Below is a small trained network, with its code and all its weights. Each question gives an input and a class and asks what happens when units are switched off, that is, made to give their printed mean instead of their output.

import numpy as np


def w(rows, s, z=0):
    codes = np.array(rows[::2]) - 128.0
    scale = np.full(codes.shape[1], s)
    scale[-1] = z or s
    return codes * scale


def f(y):
    return y / 2 * (1 + np.tanh(0.7978845608 * (y + 0.044715 * y**3)))


def log_softmax(a):
    a = a - a.max(-1, keepdims=True)
    return a - np.log(np.exp(a).sum(-1, keepdims=True))


def net(x, mask):
    res = np.array(x, float).reshape(1, 2) / 4 @ E
    y = f(res @ A[0][:, :-1].T + A[0][:, -1])
    res = res + np.where(mask, y, B[0][:, -1]) @ B[0][:, :-1]
    return log_softmax(res[-1] @ U[:, :-1].T + U[:, -1])


A, B = {}, {}
E = w([
[118,55,79,185,110],'x0',
[9,126,128,156,189],'x1',
],0.013)
A[0] = w([
[91,205,105,161,231,101],'n0',
[102,159,162,75,105,253],'n1',
[125,157,157,221,212,79],'n2',
[52,99,177,141,157,106],'n3',
[63,139,102,124,162,117],'n4',
[127,217,169,101,150,106],'n5',
[126,69,77,209,83,110],'n6',
[149,251,209,126,177,84],'n7',
[237,166,91,87,28,98],'n8',
[64,130,119,107,135,87],'n9',
[68,109,99,55,113,74],'n10',
[122,229,158,82,127,93],'n11',
[122,39,74,157,127,68],'n12',
],0.011,0.013)
B[0] = w([
[199,89,163,99,137,179],'n0',
[49,200,104,179,173,253],'n1',
[130,95,158,117,79,146],'n2',
[156,112,163,88,127,179],'n3',
[175,64,204,78,138,174],'n4',
[177,148,97,162,46,174],'n5',
[110,184,41,164,80,197],'n6',
[177,150,70,135,26,188],'n7',
[146,63,213,76,169,238],'n8',
[245,68,161,42,81,145],'n9',
[154,99,147,129,69,124],'n10',
[181,116,72,131,39,175],'n11',
[192,113,66,118,10,167],'n12',
],0.014,0.012)
U = w([
[165,131,62,157,60,53],'0',
[174,56,248,58,162,62],'1',
[75,171,126,190,240,254],'2',
],0.017,0.0069)

Each question gives the input, the list of numbers given to net, and the class t.
The units are the neurons (one row each of A and B). Each row of codes is followed by its name. A weight is (code - 128) times the scale printed after its matrix; where a second scale follows, it is the last column's (A, B and U).
mask holds one flag per neuron, in row order. A switched-off neuron (its flag False) gives its mean, the last column of its row in B, instead of its output. The means were averaged over made-up inputs and are rounded, as every weight is.
A unit's drop is (log p(t) with every unit on - log p(t) with that unit switched off) / (log p(t) with every unit on - log p(t) with every unit switched off).
The circuit of an input: a set's keep is (log p(t) with only the set's units on - log p(t) with every unit switched off) / (log p(t) with every unit on - log p(t) with every unit switched off). Starting from the 12 units with the biggest drops (on a tie, the unit counted first), units are removed one at a time, each time the one whose removal leaves the highest keep (on an exact tie, the one counted first), for as long as the keep stays at least 0.8.
units of the circuit, in order: the units of the circuit, biggest drop first
k most important neurons: the k neurons with the biggest drops, biggest first
drop when u is switched off: that unit's drop, to one decimal
input [3,3], class 2: units of the circuit, in order -> [n7, n11]
input [-4,-7], class 1: units of the circuit, in order -> [n8]
input [-3,-2], class 2: 2 most important neurons -> [n12, n1]
input [-7,8], class 1: 4 most important neurons -> [n4, n0, n3, n6]
input [3,2], class 2: 2 most important neurons -> [n7, n11]
input [-3,2], class 2: units of the circuit, in order -> [n12, n1]
input [-2,3], class 2: 2 most important neurons -> [n8, n1]
input [3,-2], class 2: 2 most important neurons -> [n7, n11]
input [-8,8], class 0: 4 most important neurons -> [n7, n5, n8, n11]
input [-7,6], class 0: 3 most important neurons -> [n7, n8, n5]
input [2,3], class 2: drop when n8 is switched off -> 0.7
input [-8,6], class 0: drop when n7 is switched off -> 0.3
input [4,-8], class 1: drop when n8 is switched off -> 0.9
input [-1,7], class 1: drop when n3 is switched off -> 0.0
